Below is a small trained network, with its code and all its weights. Each question gives an input and a target symbol and asks what happens when units are switched off, that is, made to give their printed mean instead of their output.

import numpy as np


def w(rows, s, z=0):
    codes = np.array(rows[::2]) - 128.0
    scale = np.full(codes.shape[1], s)
    scale[-1] = z or s
    return codes * scale


def f(y):
    return np.maximum(y, 0)


def softmax(a):
    e = np.exp(a - a.max(-1, keepdims=True))
    return e / e.sum(-1, keepdims=True)


def log_softmax(a):
    a = a - a.max(-1, keepdims=True)
    return a - np.log(np.exp(a).sum(-1, keepdims=True))


def net(x, mask):
    ids = ['αβγδζθξπτφψω'.index(c) for c in x.split()]
    T = len(ids)
    res = E[ids] + P[:T]
    u = 0
    for l in range(2):
        r = res
        for j in range(2):
            rows = slice(2 * j, 2 * j + 2)
            q, k, v = (r @ M[l][rows].T for M in (Q, K, V))
            z = softmax(np.where(np.tri(T) > 0, q @ k.T / 2**0.5, -1e9)) @ v
            o = O[l][rows]
            res = res + np.where(mask[u + j], z, o[:, -1]) @ o[:, :-1]
        u += 2
        y = f(res @ A[l][:, :-1].T + A[l][:, -1])
        res = res + np.where(mask[u : u + 8], y, B[l][:, -1]) @ B[l][:, :-1]
        u += 8
    return log_softmax(res[-1] @ U[:, :-1].T + U[:, -1])


Q, K, V, O, A, B = {}, {}, {}, {}, {}, {}
E = w([
[145,130,134,80],'α',
[115,100,82,119],'β',
[132,70,73,132],'γ',
[191,234,178,141],'δ',
[115,54,93,128],'ζ',
[82,61,43,128],'θ',
[6,9,169,44],'ξ',
[211,198,3,88],'π',
[151,119,126,86],'τ',
[161,221,235,51],'φ',
[80,74,38,45],'ψ',
[140,105,163,57],'ω',
],0.013)
P = w([
[115,231,183,219],'0',
[146,213,192,106],'1',
[141,180,133,186],'2',
[150,171,90,230],'3',
[188,155,187,99],'4',
[222,134,205,44],'5',
[207,117,199,22],'6',
[214,100,155,87],'7',
[211,93,209,3],'8',
],0.0074)
Q[0] = w([
[112,24,93,107],'0.h1',
[120,133,154,16],'0.h1',
[251,119,142,85],'0.h2',
[99,125,45,99],'0.h2',
],0.011)
K[0] = w([
[2,63,164,134],'0.h1',
[174,107,197,79],'0.h1',
[181,137,57,35],'0.h2',
[99,166,145,84],'0.h2',
],0.009)
V[0] = w([
[124,181,125,139],'0.h1',
[240,34,215,150],'0.h1',
[254,138,148,192],'0.h2',
[142,129,70,71],'0.h2',
],0.0067)
O[0] = w([
[99,66,34,114,143],'0.h1',
[97,107,59,240,107],'0.h1',
[1,158,121,108,112],'0.h2',
[210,150,185,137,251],'0.h2',
],0.0099,0.0024)
A[0] = w([
[170,158,183,167,51],'0.n1',
[108,107,122,223,135],'0.n2',
[125,136,113,145,9],'0.n3',
[63,164,218,252,89],'0.n4',
[122,98,58,115,123],'0.n5',
[194,183,130,84,2],'0.n6',
[189,131,60,150,150],'0.n7',
[74,94,71,108,198],'0.n8',
],0.011,0.0054)
B[0] = w([
[145,88,68,39,168],'0.n1',
[173,117,123,90,142],'0.n2',
[103,184,95,84,128],'0.n3',
[222,187,126,76,147],'0.n4',
[166,153,149,2,205],'0.n5',
[142,119,141,56,250],'0.n6',
[40,126,96,47,254],'0.n7',
[204,104,219,132,243],'0.n8',
],0.0088,0.0034)
Q[1] = w([
[208,69,18,110],'1.h1',
[108,129,254,205],'1.h1',
[159,225,82,211],'1.h2',
[127,115,232,40],'1.h2',
],0.0094)
K[1] = w([
[87,133,237,93],'1.h1',
[204,160,105,120],'1.h1',
[172,253,104,56],'1.h2',
[72,140,218,189],'1.h2',
],0.011)
V[1] = w([
[112,147,60,36],'1.h1',
[245,154,206,200],'1.h1',
[239,180,175,151],'1.h2',
[199,223,1,110],'1.h2',
],0.0083)
O[1] = w([
[254,191,194,152,253],'1.h1',
[81,93,51,191,122],'1.h1',
[91,73,235,114,185],'1.h2',
[153,78,226,30,95],'1.h2',
],0.0084,0.0064)
A[1] = w([
[70,225,107,39,3],'1.n1',
[38,254,134,197,11],'1.n2',
[163,176,69,164,169],'1.n3',
[26,13,104,231,172],'1.n4',
[205,112,153,78,17],'1.n5',
[86,224,85,161,3],'1.n6',
[206,106,222,249,139],'1.n7',
[67,237,179,101,40],'1.n8',
],0.0078,0.0059)
B[1] = w([
[140,251,76,171,160],'1.n1',
[123,139,200,112,131],'1.n2',
[16,131,231,78,153],'1.n3',
[228,174,221,100,139],'1.n4',
[194,157,143,169,255],'1.n5',
[175,119,170,47,133],'1.n6',
[97,151,2,70,196],'1.n7',
[121,210,170,198,154],'1.n8',
],0.0078,0.0085)
U = w([
[129,186,168,154,17],'α',
[134,159,140,143,52],'β',
[182,107,132,166,65],'γ',
[109,200,191,142,65],'δ',
[200,139,88,165,213],'ζ',
[148,144,142,131,45],'θ',
[104,197,130,167,3],'ξ',
[211,249,45,146,84],'π',
[97,169,131,100,34],'τ',
[53,254,215,189,103],'φ',
[236,80,160,86,224],'ψ',
[95,171,72,112,253],'ω',
],0.0074,0.0059)

Each question gives the input, a string of symbols that net reads in full, and the target symbol t.
The units are the heads (2 rows each of Q, K, V and O) and the neurons (one row each of A and B). Each row of codes is followed by its name. A weight is (code - 128) times the scale printed after its matrix; where a second scale follows, it is the last column's (O, A, B and U).
mask holds one flag per unit, layer by layer, with each layer's heads first. A switched-off unit (its flag False) gives its mean, the last column of its rows in O or B, instead of its output. The means were averaged over made-up inputs and are rounded, as every weight is.
A unit's drop is (log p(t) with every unit on - log p(t) with that unit switched off) / (log p(t) with every unit on - log p(t) with every unit switched off).
The circuit of an input: a set's keep is (log p(t) with only the set's units on - log p(t) with every unit switched off) / (log p(t) with every unit on - log p(t) with every unit switched off). Starting from the 12 units with the biggest drops (on a tie, the unit counted first), units are removed one at a time, each time the one whose removal leaves the highest keep (on an exact tie, the one counted first), for as long as the keep stays at least 0.8.
circuit, biggest first: the units of the circuit, biggest drop first
top k neurons: the k neurons with the biggest drops, biggest first
k most important neurons of layer l: the k neurons of layer l with the biggest drops, biggest first
which heads matter: for each layer, one digit per head in row order, 1 if its drop is at least 0.15 and else 0, layers parted by /
drop when u is switched off: that unit's drop, to one decimal
input ψ π ω, target π: circuit, biggest first => (1.h1 1.n7 0.n7)
input ψ α φ, target ψ: most important neuron of layer 0 => (0.n1)
input γ δ ξ β ψ ψ ψ τ ψ, target ω: which heads matter => 01 / 11
input φ ψ τ φ, target ψ: circuit, biggest first => (1.h2 0.n4)
input ζ ψ ψ π θ ψ ξ δ, target ω: top 2 neurons => (0.n1 1.n3)
input φ ψ ξ π φ φ, target φ: circuit, biggest first => (1.n3 1.h2 1.n8)
input ψ τ ψ φ θ ξ ψ ψ, target ω: circuit, biggest first => (1.h2 1.n3)
input π φ ψ π ψ α π β φ, target π: which heads matter => 01 / 10
input π φ δ τ θ ξ φ, target φ: which heads matter => 01 / 01
input ψ τ θ, target ψ: 2 most important neurons of layer 1 => (1.n1 1.n8)
input θ ψ γ δ, target ψ: which heads matter => 00 / 01
input φ ψ ω θ, target ψ: circuit, biggest first => (0.n5 0.n8 1.h2)
input β π ψ φ π π τ, target π: which heads matter => 11 / 10
input φ γ δ γ τ π ξ φ θ, target φ: top 3 neurons => (1.n3 0.n5 1.n2)
input φ ω ψ φ π τ ξ ψ π, target ω: which heads matter => 10 / 11
input ψ ψ ω ψ ξ π, target ω: which heads matter => 00 / 11
input φ ξ γ ψ θ ψ γ, target ω: circuit, biggest first => (1.h2 1.n3 1.n5)
input θ θ ψ ψ, target ψ: which heads matter => 00 / 00
input π φ φ, target π: which heads matter => 11 / 10
input π γ π θ τ, target π: which heads matter => 01 / 10
input φ ψ γ φ ψ ξ τ, target ω: 2 most important neurons of layer 1 => (1.n3 1.n5)
input γ π ψ, target ψ: top neuron => (0.n4)
input ξ β ω φ ψ ψ ψ δ, target ω: drop when 0.n7 is switched off => 0.4
input γ β α φ ξ, target φ: drop when 0.n3 is switched off => 0.0
input φ ξ π β ξ, target π: drop when 1.h2 is switched off => 0.2
